Below is a small trained network, with its code and all its weights. Each question gives an input and a class and asks what happens when units are switched off, that is, made to give their printed mean instead of their output.

import numpy as np


def w(rows, s, z=0):
    codes = np.array(rows[::2]) - 128.0
    scale = np.full(codes.shape[1], s)
    scale[-1] = z or s
    return codes * scale


def f(y):
    return y / 2 * (1 + np.tanh(0.7978845608 * (y + 0.044715 * y**3)))


def log_softmax(a):
    a = a - a.max(-1, keepdims=True)
    return a - np.log(np.exp(a).sum(-1, keepdims=True))


def net(x, mask):
    res = np.array(x, float).reshape(1, 5) / 4 @ E
    y = f(res @ A[0][:, :-1].T + A[0][:, -1])
    res = res + np.where(mask, y, B[0][:, -1]) @ B[0][:, :-1]
    return log_softmax(res[-1] @ U[:, :-1].T + U[:, -1])


A, B = {}, {}
E = w([
[207,144,160,158,107,188,141,214,60],'x0',
[220,140,94,140,128,223,66,46,163],'x1',
[150,101,116,64,199,155,194,72,35],'x2',
[159,64,38,175,206,96,81,175,111],'x3',
[123,254,135,200,172,67,108,83,70],'x4',
],0.009)
A[0] = w([
[60,94,137,119,130,121,159,190,106,59],'n1',
[76,121,165,144,150,107,160,174,78,126],'n2',
[207,173,131,140,141,187,66,100,137,85],'n3',
[148,94,163,166,96,190,136,180,77,117],'n4',
[81,116,142,123,150,72,139,177,90,149],'n5',
[187,179,96,121,149,207,50,49,142,101],'n6',
[42,130,88,95,144,98,133,19,163,108],'n7',
[103,177,217,118,74,154,125,129,174,87],'n8',
[177,107,116,115,122,181,98,93,177,126],'n9',
[135,96,120,65,223,167,202,78,41,8],'n10',
[143,168,193,72,68,118,157,101,124,23],'n11',
[111,121,152,102,110,66,146,160,92,161],'n12',
[144,75,1,156,242,94,67,202,88,90],'n13',
[151,35,129,67,98,168,156,179,186,69],'n14',
[189,151,152,158,104,154,179,184,109,119],'n15',
[94,75,109,84,125,104,134,84,183,92],'n16',
[120,226,115,186,164,97,130,108,112,61],'n17',
[141,202,162,180,175,85,107,83,94,75],'n18',
[196,162,151,122,93,170,159,193,48,33],'n19',
[89,160,135,223,54,131,56,204,226,10],'n20',
[116,88,73,172,186,115,84,185,123,3],'n21',
[82,125,194,141,145,78,158,155,112,111],'n22',
[118,141,122,88,178,150,160,127,92,6],'n23',
[98,134,138,126,132,87,172,189,143,137],'n24',
[139,190,130,161,147,109,121,123,99,50],'n25',
[83,160,181,78,117,188,180,67,76,103],'n26',
[179,92,94,159,158,86,111,142,134,18],'n27',
],0.0096,0.0029)
B[0] = w([
[126,79,172,131,66,142,139,87,119,175],'n1',
[130,80,127,139,91,168,173,111,138,178],'n2',
[133,80,130,140,74,146,144,102,139,195],'n3',
[73,126,120,186,163,100,76,178,180,176],'n4',
[150,91,149,122,85,178,140,91,150,182],'n5',
[125,60,158,134,72,170,171,92,144,217],'n6',
[78,98,103,231,167,105,108,193,222,198],'n7',
[188,185,172,73,188,96,158,99,172,193],'n8',
[101,71,136,131,93,174,161,89,111,185],'n9',
[177,93,48,104,102,2,136,147,74,220],'n10',
[170,178,193,92,176,137,123,104,176,177],'n11',
[151,86,162,138,101,180,169,108,135,173],'n12',
[193,187,188,102,178,153,112,105,179,245],'n13',
[30,201,165,15,130,170,39,184,12,218],'n14',
[102,103,127,196,149,88,87,184,192,176],'n15',
[81,128,136,172,163,125,63,198,156,179],'n16',
[61,120,159,68,113,147,65,173,82,190],'n17',
[23,136,151,84,103,158,82,160,52,195],'n18',
[91,110,117,216,153,113,103,166,212,189],'n19',
[207,90,4,79,116,30,177,145,75,224],'n20',
[153,182,194,79,150,120,130,91,179,181],'n21',
[148,88,148,148,123,163,119,98,122,177],'n22',
[158,96,100,113,129,85,114,125,118,152],'n23',
[142,72,132,142,83,173,154,73,126,174],'n24',
[97,114,149,56,129,124,95,178,89,163],'n25',
[183,170,138,95,168,80,125,92,163,199],'n26',
[157,141,196,110,143,115,137,122,145,160],'n27',
],0.009,0.013)
U = w([
[28,170,165,45,112,193,66,190,35,118],'0',
[143,44,158,150,52,233,165,61,142,122],'1',
[219,245,192,83,189,137,122,95,194,114],'2',
[69,125,116,253,169,111,83,216,206,121],'3',
[210,120,39,84,109,37,146,150,73,129],'4',
[140,167,103,135,143,179,149,133,117,249],'5',
[124,198,100,184,134,163,147,130,95,112],'6',
[131,178,95,153,140,173,172,131,94,107],'7',
],0.011,0.02)

Each question gives the input, the list of numbers given to net, and the class t.
The units are the neurons (one row each of A and B). Each row of codes is followed by its name. A weight is (code - 128) times the scale printed after its matrix; where a second scale follows, it is the last column's (A, B and U).
mask holds one flag per neuron, in row order. A switched-off neuron (its flag False) gives its mean, the last column of its row in B, instead of its output. The means were averaged over made-up inputs and are rounded, as every weight is.
A unit's drop is (log p(t) with every unit on - log p(t) with that unit switched off) / (log p(t) with every unit on - log p(t) with every unit switched off).
The circuit of an input: a set's keep is (log p(t) with only the set's units on - log p(t) with every unit switched off) / (log p(t) with every unit on - log p(t) with every unit switched off). Starting from the 12 units with the biggest drops (on a tie, the unit counted first), units are removed one at a time, each time the one whose removal leaves the highest keep (on an exact tie, the one counted first), for as long as the keep stays at least 0.8.
circuit, biggest first: the units of the circuit, biggest drop first
unit that matters most: the unit with the biggest drop
k most important neurons: the k neurons with the biggest drops, biggest first
drop of u: that unit's drop, to one decimal
input [8,1,-5,-1,7], class 3: unit that matters most -> n19
input [-3,3,7,7,1], class 2: 3 most important neurons -> n13; n20; n21
input [-2,-4,4,-7,-6], class 2: 4 most important neurons -> n26; n11; n18; n8
input [2,-8,-2,4,7], class 1: circuit, biggest first -> n5; n2
input [7,1,8,-4,-5], class 4: 4 most important neurons -> n10; n7; n26; n16
input [-5,2,4,4,-4], class 3: 3 most important neurons -> n7; n20; n16
input [1,-2,4,-3,-3], class 4: 2 most important neurons -> n13; n10
input [7,0,5,2,-7], class 0: 3 most important neurons -> n14; n7; n16
input [6,-7,3,8,-5], class 2: 2 most important neurons -> n13; n21
input [-7,2,4,8,-5], class 2: 2 most important neurons -> n13; n21
input [6,-2,7,8,7], class 2: 3 most important neurons -> n13; n14; n21
input [7,-1,7,-5,4], class 3: 3 most important neurons -> n19; n20; n15
input [6,1,4,7,7], class 0: 3 most important neurons -> n18; n17; n25
input [-7,-4,0,-1,2], class 3: circuit, biggest first -> n7
input [-6,-6,-8,-1,8], class 0: 2 most important neurons -> n17; n18
input [-6,4,1,6,-5], class 2: 3 most important neurons -> n13; n18; n21
input [5,-7,3,-8,-6], class 2: 3 most important neurons -> n26; n11; n8
input [2,1,-4,-1,2], class 4: drop of n20 -> 0.2
input [-6,-6,1,-5,-4], class 1: drop of n1 -> 0.7
input [-2,-4,8,-5,2], class 4: circuit, biggest first -> n10
input [-6,-3,-4,-1,-7], class 0: drop of n14 -> 4.5
input [3,7,7,6,6], class 1: drop of n14 -> 1.1
